Below is a small trained network, with its code and all its weights. Each question gives an input and a target symbol and asks what happens when units are switched off, that is, made to give their printed mean instead of their output.

import numpy as np


def w(rows, s, z=0):
    codes = np.array(rows[::2]) - 128.0
    scale = np.full(codes.shape[1], s)
    scale[-1] = z or s
    return codes * scale


def f(y):
    return np.maximum(y, 0)


def softmax(a):
    e = np.exp(a - a.max(-1, keepdims=True))
    return e / e.sum(-1, keepdims=True)


def log_softmax(a):
    a = a - a.max(-1, keepdims=True)
    return a - np.log(np.exp(a).sum(-1, keepdims=True))


def net(x, mask):
    ids = ['αβγδεθξπστφω'.index(c) for c in x.split()]
    T = len(ids)
    res = E[ids] + P[:T]
    q, k, v = (res @ M[0].T for M in (Q, K, V))
    z = softmax(np.where(np.tri(T) > 0, q @ k.T / 4**0.5, -1e9)) @ v
    res = res + np.where(mask[0], z, O[0][:, -1]) @ O[0][:, :-1]
    y = f(res @ A[0][:, :-1].T + A[0][:, -1])
    res = res + np.where(mask[1:9], y, B[0][:, -1]) @ B[0][:, :-1]
    return log_softmax(res[-1] @ U[:, :-1].T + U[:, -1])


Q, K, V, O, A, B = {}, {}, {}, {}, {}, {}
E = w([
[174,120,189,71,140,110],'α',
[185,191,119,116,168,170],'β',
[105,154,124,51,79,130],'γ',
[174,111,32,140,131,128],'δ',
[147,200,132,127,94,68],'ε',
[93,169,202,41,140,105],'θ',
[2,101,79,159,198,48],'ξ',
[123,87,169,184,208,164],'π',
[225,86,141,192,98,113],'σ',
[136,57,131,88,143,168],'τ',
[183,147,225,186,171,70],'φ',
[154,166,67,59,228,69],'ω',
],0.0094)
P = w([
[159,253,157,155,164,248],'0',
[203,176,104,83,190,155],'1',
[204,129,97,85,167,129],'2',
[177,123,101,80,159,114],'3',
[158,95,102,84,143,106],'4',
[144,87,121,86,135,91],'5',
[140,76,119,93,119,78],'6',
[142,66,123,97,117,77],'7',
[118,53,116,105,112,70],'8',
[120,60,130,103,93,66],'9',
[107,39,121,101,83,59],'10',
[114,52,112,100,85,51],'11',
],0.004)
Q[0] = w([
[195,105,151,1,148,49],'head 0',
[163,171,118,118,178,119],'head 0',
[154,98,169,109,168,118],'head 0',
[123,104,117,107,197,137],'head 0',
],0.022)
K[0] = w([
[2,68,117,142,59,15],'head 0',
[175,73,114,77,122,97],'head 0',
[94,69,106,155,162,84],'head 0',
[156,74,163,156,146,84],'head 0',
],0.017)
V[0] = w([
[164,165,80,1,16,183],'head 0',
[25,137,9,133,124,133],'head 0',
[96,23,173,76,186,205],'head 0',
[80,218,156,32,118,49],'head 0',
],0.0073)
O[0] = w([
[144,214,101,55,50,182,20],'head 0',
[41,128,10,155,101,115,106],'head 0',
[95,59,136,76,162,185,152],'head 0',
[55,254,160,125,123,123,251],'head 0',
],0.0072,0.002)
A[0] = w([
[93,213,152,102,59,144,86],'neuron 0',
[211,205,198,91,133,122,1],'neuron 1',
[244,144,85,202,121,176,189],'neuron 2',
[127,169,141,48,211,226,95],'neuron 3',
[135,142,3,116,175,88,136],'neuron 4',
[91,208,177,213,187,131,120],'neuron 5',
[221,117,119,100,37,230,163],'neuron 6',
[212,195,28,123,150,181,76],'neuron 7',
],0.012,0.0033)
B[0] = w([
[34,138,189,213,84,135,195],'neuron 0',
[236,229,83,101,100,88,255],'neuron 1',
[119,55,165,161,105,5,209],'neuron 2',
[101,81,206,40,176,125,234],'neuron 3',
[164,169,77,147,204,217,216],'neuron 4',
[75,78,144,89,206,95,206],'neuron 5',
[188,114,116,135,13,249,203],'neuron 6',
[39,114,19,102,83,82,197],'neuron 7',
],0.016,0.0059)
U = w([
[229,189,146,94,111,192,126],'α',
[116,84,76,13,76,64,168],'β',
[70,154,115,140,57,207,92],'γ',
[123,55,16,180,97,162,237],'δ',
[122,220,69,180,86,67,87],'ε',
[72,152,201,43,141,113,2],'θ',
[160,132,86,197,207,186,72],'ξ',
[105,3,188,149,186,96,191],'π',
[232,65,139,227,58,118,33],'σ',
[145,27,168,100,130,231,203],'τ',
[220,116,133,160,178,40,146],'φ',
[80,155,43,33,197,139,123],'ω',
],0.0044,0.004)

Each question gives the input, a string of symbols that net reads in full, and the target symbol t.
The units are the heads (4 rows each of Q, K, V and O) and the neurons (one row each of A and B). Each row of codes is followed by its name. A weight is (code - 128) times the scale printed after its matrix; where a second scale follows, it is the last column's (O, A, B and U).
mask holds one flag per unit, heads first, then neurons. A switched-off unit (its flag False) gives its mean, the last column of its rows in O or B, instead of its output. The means were averaged over made-up inputs and are rounded, as every weight is.
A unit's drop is (log p(t) with every unit on - log p(t) with that unit switched off) / (log p(t) with every unit on - log p(t) with every unit switched off).
The circuit of an input: a set's keep is (log p(t) with only the set's units on - log p(t) with every unit switched off) / (log p(t) with every unit on - log p(t) with every unit switched off). Starting from all 9 units, units are removed one at a time, each time the one whose removal leaves the highest keep (on an exact tie, the one counted first), for as long as the keep stays at least 0.8.
units of the circuit, in order: the units of the circuit, biggest drop first
most important unit: the unit with the biggest drop
top k neurons: the k neurons with the biggest drops, biggest first
input α β φ β, target φ: units of the circuit, in order -> [head 0; neuron 2]
input α φ β π π β, target π: units of the circuit, in order -> [head 0; neuron 2; neuron 1]
input δ σ ξ α φ, target π: units of the circuit, in order -> [head 0; neuron 1]
input ξ ω φ δ π ω, target ξ: units of the circuit, in order -> [neuron 4; head 0]
input α σ β β, target β: most important unit -> neuron 7
input θ β τ β α φ τ π, target π: units of the circuit, in order -> [neuron 1; neuron 6]
input ω β π σ φ, target φ: units of the circuit, in order -> [head 0; neuron 1; neuron 6; neuron 2]
input α δ σ γ φ δ α α β, target β: units of the circuit, in order -> [head 0; neuron 7; neuron 4; neuron 2]
input ε α α θ, target θ: units of the circuit, in order -> [head 0; neuron 3; neuron 0]
input τ β φ φ π β, target φ: units of the circuit, in order -> [head 0; neuron 2; neuron 1]
input ξ φ β, target π: top 2 neurons -> [neuron 1; neuron 2]
input β φ τ, target τ: top 2 neurons -> [neuron 6; neuron 1]
input τ γ β ε σ γ γ β β α α, target α: units of the circuit, in order -> [head 0; neuron 1; neuron 6]
input θ φ ξ, target π: top 4 neurons -> [neuron 1; neuron 5; neuron 6; neuron 7]
input β ω σ ξ π δ α ω, target ξ: most important unit -> neuron 4
input β φ π θ β δ, target δ: top 4 neurons -> [neuron 3; neuron 7; neuron 1; neuron 4]
input α θ φ α θ τ β ε α β σ, target σ: top 2 neurons -> [neuron 6; neuron 2]
input τ ω π τ θ τ θ β φ ε, target ε: top 3 neurons -> [neuron 3; neuron 0; neuron 1]
input φ α β δ π τ γ ω π α φ ε, target ε: top 3 neurons -> [neuron 3; neuron 0; neuron 6]
input β φ π τ α, target α: most important unit -> head 0
input δ ξ β, target ω: top 3 neurons -> [neuron 4; neuron 7; neuron 6]
